Below is a small trained network, with its code and all its weights. Each question gives an input and a target symbol and asks what happens when units are switched off, that is, made to give their printed mean instead of their output.

import numpy as np


def w(rows, s, z=0):
    codes = np.array(rows[::2]) - 128.0
    scale = np.full(codes.shape[1], s)
    scale[-1] = z or s
    return codes * scale


def f(y):
    return np.maximum(y, 0)


def softmax(a):
    e = np.exp(a - a.max(-1, keepdims=True))
    return e / e.sum(-1, keepdims=True)


def log_softmax(a):
    a = a - a.max(-1, keepdims=True)
    return a - np.log(np.exp(a).sum(-1, keepdims=True))


def net(x, mask):
    ids = ['βγεηπφ'.index(c) for c in x.split()]
    T = len(ids)
    res = E[ids] + P[:T]
    r = res
    for j in range(3):
        rows = slice(2 * j, 2 * j + 2)
        q, k, v = (r @ M[0][rows].T for M in (Q, K, V))
        z = softmax(np.where(np.tri(T) > 0, q @ k.T / 2**0.5, -1e9)) @ v
        o = O[0][rows]
        res = res + np.where(mask[j], z, o[:, -1]) @ o[:, :-1]
    y = f(res @ A[0][:, :-1].T + A[0][:, -1])
    res = res + np.where(mask[3:7], y, B[0][:, -1]) @ B[0][:, :-1]
    return log_softmax(res[-1] @ U[:, :-1].T + U[:, -1])


Q, K, V, O, A, B = {}, {}, {}, {}, {}, {}
E = w([
[71,74,82,124],'β',
[87,127,121,156],'γ',
[101,38,137,162],'ε',
[108,168,123,254],'η',
[182,143,72,133],'π',
[151,74,198,151],'φ',
],0.019)
P = w([
[52,131,255,142],'0',
[115,66,51,147],'1',
[116,64,61,148],'2',
[129,85,73,137],'3',
[131,85,82,132],'4',
[129,97,87,124],'5',
[117,99,85,112],'6',
[117,106,102,103],'7',
[120,105,116,98],'8',
[102,110,110,106],'9',
[93,113,106,102],'10',
],0.0075)
Q[0] = w([
[204,144,107,86],'H0',
[35,98,194,172],'H0',
[112,160,147,70],'H1',
[159,161,237,122],'H1',
[79,2,171,106],'H2',
[197,43,135,90],'H2',
],0.0097)
K[0] = w([
[177,153,90,170],'H0',
[87,114,246,54],'H0',
[114,129,96,112],'H1',
[101,71,96,127],'H1',
[146,104,102,39],'H2',
[151,126,165,103],'H2',
],0.012)
V[0] = w([
[213,90,145,134],'H0',
[197,169,2,187],'H0',
[77,128,137,185],'H1',
[148,218,153,206],'H1',
[200,144,96,220],'H2',
[165,173,171,166],'H2',
],0.0093)
O[0] = w([
[202,2,155,116,124],'H0',
[6,112,227,82,54],'H0',
[70,153,130,167,254],'H1',
[61,124,94,64,229],'H1',
[74,112,210,89,237],'H2',
[151,106,169,61,132],'H2',
],0.0084,0.0073)
A[0] = w([
[106,2,150,222,97],'N0',
[105,81,242,71,121],'N1',
[85,159,76,111,68],'N2',
[89,171,171,143,1],'N3',
],0.0079,0.002)
B[0] = w([
[130,134,186,163,255],'N0',
[192,116,159,118,177],'N1',
[247,117,90,65,174],'N2',
[115,164,124,163,167],'N3',
],0.011,0.0089)
U = w([
[231,141,63,61,44],'β',
[66,209,100,118,194],'γ',
[103,31,201,144,48],'ε',
[83,253,161,176,54],'η',
[31,113,203,41,254],'π',
[225,165,171,117,47],'φ',
],0.0052,0.0039)

Each question gives the input, a string of symbols that net reads in full, and the target symbol t.
The units are the heads (2 rows each of Q, K, V and O) and the neurons (one row each of A and B). Each row of codes is followed by its name. A weight is (code - 128) times the scale printed after its matrix; where a second scale follows, it is the last column's (O, A, B and U).
mask holds one flag per unit, heads first, then neurons. A switched-off unit (its flag False) gives its mean, the last column of its rows in O or B, instead of its output. The means were averaged over made-up inputs and are rounded, as every weight is.
A unit's drop is (log p(t) with every unit on - log p(t) with that unit switched off) / (log p(t) with every unit on - log p(t) with every unit switched off).
The circuit of an input: a set's keep is (log p(t) with only the set's units on - log p(t) with every unit switched off) / (log p(t) with every unit on - log p(t) with every unit switched off). Starting from all 7 units, units are removed one at a time, each time the one whose removal leaves the highest keep (on an exact tie, the one counted first), for as long as the keep stays at least 0.8.
units of the circuit, in order: the units of the circuit, biggest drop first
k most important neurons: the k neurons with the biggest drops, biggest first
which heads matter: for each layer, one digit per head in row order, 1 if its drop is at least 0.15 and else 0, layers parted by /
drop when u is switched off: that unit's drop, to one decimal
input π η η ε η η π η, target π: units of the circuit, in order	H2, H0
input π φ η, target ε: units of the circuit, in order	H0, H2
input φ π γ, target β: which heads matter	100
input φ η ε β β φ, target φ: units of the circuit, in order	H0, H1
input η β η π, target π: which heads matter	100
input ε ε β, target β: which heads matter	101
input η η β φ η η η, target π: units of the circuit, in order	H2, H1
input φ ε ε η β β π π η η γ, target β: most important neuron	N0
input π φ π π η, target ε: drop when N3 is switched off	0.0
input φ η ε π β, target β: drop when H0 is switched off	0.5
input γ η γ η η β γ ε π η π, target π: drop when H2 is switched off	0.1
